Below are the code and all the weights of a small trained network. Each question names an input and a class and asks about switching units off, where a switched-off unit gives its printed mean instead of its output.

import numpy as np


def w(rows, s, z=0):
    codes = np.array(rows[::2]) - 128.0
    scale = np.full(codes.shape[1], s)
    scale[-1] = z or s
    return codes * scale


def norm(h):
    return h / np.sqrt((h * h).mean(-1, keepdims=True) + 1e-5)


def f(y):
    return y / 2 * (1 + np.tanh(0.7978845608 * (y + 0.044715 * y**3)))


def log_softmax(a):
    a = a - a.max(-1, keepdims=True)
    return a - np.log(np.exp(a).sum(-1, keepdims=True))


def net(x, mask):
    res = np.array(x, float).reshape(1, 3) / 4 @ E
    u = 0
    for l in range(2):
        y = f(norm(res) @ A[l][:, :-1].T + A[l][:, -1])
        res = res + np.where(mask[u : u + 6], y, B[l][:, -1]) @ B[l][:, :-1]
        u += 6
    return log_softmax(norm(res)[-1] @ U[:, :-1].T + U[:, -1])


A, B = {}, {}
E = w([
[70,153,133,46,233,125,213,186,149,42],'x0',
[121,245,107,28,168,114,54,99,120,187],'x1',
[199,153,70,154,168,251,131,108,34,97],'x2',
],0.0023)
A[0] = w([
[237,116,31,196,101,212,79,91,62,110,43],'0.n1',
[92,39,218,159,31,46,153,115,196,129,54],'0.n2',
[105,172,68,98,193,200,239,149,45,85,10],'0.n3',
[124,131,104,139,147,142,148,138,147,108,47],'0.n4',
[63,68,157,96,164,53,191,186,195,53,62],'0.n5',
[195,234,4,49,182,208,74,67,80,203,2],'0.n6',
],0.0023,0.0028)
B[0] = w([
[63,119,174,135,110,132,182,113,34,208,220],'0.n1',
[114,130,122,182,122,203,2,125,134,37,207],'0.n2',
[156,87,96,99,124,126,89,158,225,105,198],'0.n3',
[122,110,160,140,185,131,165,84,109,68,62],'0.n4',
[76,184,217,168,124,155,145,59,64,130,223],'0.n5',
[63,157,207,187,90,150,57,112,95,59,249],'0.n6',
],0.0031,0.0012)
A[1] = w([
[156,16,154,225,62,136,128,143,125,140,64],'1.n1',
[89,57,152,147,152,145,228,187,145,34,42],'1.n2',
[84,132,147,88,176,96,141,171,191,104,106],'1.n3',
[113,162,142,113,80,85,71,124,157,156,113],'1.n4',
[168,142,71,111,203,187,155,162,110,54,3],'1.n5',
[231,75,48,134,129,163,253,116,108,125,39],'1.n6',
],0.0047,0.0019)
B[1] = w([
[69,146,81,43,128,101,191,134,145,4,238],'1.n1',
[156,124,211,230,133,126,58,102,151,247,253],'1.n2',
[139,154,108,117,109,122,187,151,33,130,201],'1.n3',
[208,68,77,134,161,121,161,108,192,159,182],'1.n4',
[166,79,111,115,143,139,38,183,226,73,209],'1.n5',
[148,65,57,89,155,176,181,185,88,218,190],'1.n6',
],0.0041,0.0036)
U = w([
[95,87,96,130,77,87,147,109,191,2,207],'0',
[117,86,59,122,98,176,221,130,48,125,191],'1',
[95,136,231,210,136,105,157,130,128,143,231],'2',
[188,58,124,164,183,179,119,186,165,178,77],'3',
[195,121,72,105,116,68,104,85,199,214,2],'4',
[154,183,125,150,105,179,73,65,58,168,118],'5',
[109,197,133,51,169,60,195,149,108,136,132],'6',
[142,169,105,79,172,171,70,161,142,25,49],'7',
],0.011,0.00072)

Each question gives the input, the list of numbers given to net, and the class t.
The units are the neurons (one row each of A and B). Each row of codes is followed by its name. A weight is (code - 128) times the scale printed after its matrix; where a second scale follows, it is the last column's (A, B and U).
mask holds one flag per neuron, layer by layer. A switched-off neuron (its flag False) gives its mean, the last column of its row in B, instead of its output. The means were averaged over made-up inputs and are rounded, as every weight is.
A unit's drop is (log p(t) with every unit on - log p(t) with that unit switched off) / (log p(t) with every unit on - log p(t) with every unit switched off).
The circuit of an input: a set's keep is (log p(t) with only the set's units on - log p(t) with every unit switched off) / (log p(t) with every unit on - log p(t) with every unit switched off). Starting from all 12 units, units are removed one at a time, each time the one whose removal leaves the highest keep (on an exact tie, the one counted first), for as long as the keep stays at least 0.8.
circuit, biggest first: the units of the circuit, biggest drop first
unit that matters most: the unit with the biggest drop
k most important neurons: the k neurons with the biggest drops, biggest first
top k neurons in layer l: the k neurons of layer l with the biggest drops, biggest first
drop when u is switched off: that unit's drop, to one decimal
input [-8,-4,-2], class 0: unit that matters most -> 1.n1
input [7,-2,2], class 3: circuit, biggest first -> 1.n2; 1.n5
input [-8,0,3], class 1: circuit, biggest first -> 1.n2; 1.n1
input [3,-5,3], class 3: circuit, biggest first -> 1.n2; 1.n6
input [4,-7,7], class 3: 2 most important neurons -> 1.n2; 1.n5
input [-8,0,-8], class 0: circuit, biggest first -> 1.n1; 1.n2
input [8,-1,6], class 3: circuit, biggest first -> 1.n2; 1.n1
input [1,-1,5], class 3: circuit, biggest first -> 1.n5; 1.n1
input [2,0,-8], class 2: 2 most important neurons -> 1.n1; 0.n5
input [-3,0,3], class 1: top 2 neurons in layer 1 -> 1.n2; 1.n1
input [-4,-6,0], class 0: 3 most important neurons -> 1.n1; 0.n2; 1.n3
input [-3,-6,2], class 1: 2 most important neurons -> 1.n6; 0.n6
input [4,0,0], class 2: top 3 neurons in layer 1 -> 1.n2; 1.n4; 1.n6
input [3,-2,-1], class 2: unit that matters most -> 0.n5
input [2,-6,0], class 2: 2 most important neurons -> 1.n2; 0.n5
input [7,-1,-1], class 2: 2 most important neurons -> 1.n2; 0.n5
input [8,-3,2], class 3: 3 most important neurons -> 1.n2; 1.n5; 0.n6
input [-2,0,-3], class 0: 2 most important neurons -> 1.n2; 0.n2
input [8,-1,2], class 3: 2 most important neurons -> 1.n2; 1.n5
input [-2,-4,0], class 0: top 2 neurons in layer 1 -> 1.n1; 1.n3
input [1,-1,0], class 2: circuit, biggest first -> 0.n5
input [-5,0,3], class 1: 4 most important neurons -> 1.n2; 1.n1; 0.n5; 0.n2
input [3,-6,5], class 3: circuit, biggest first -> 1.n2; 1.n5
input [-6,-8,-8], class 0: drop when 1.n1 is switched off -> 0.3
input [7,-6,0], class 2: drop when 1.n3 is switched off -> 0.0
input [3,-6,-6], class 2: drop when 1.n2 is switched off -> 0.6
input [3,-8,-6], class 2: top 2 neurons in layer 1 -> 1.n2; 1.n5
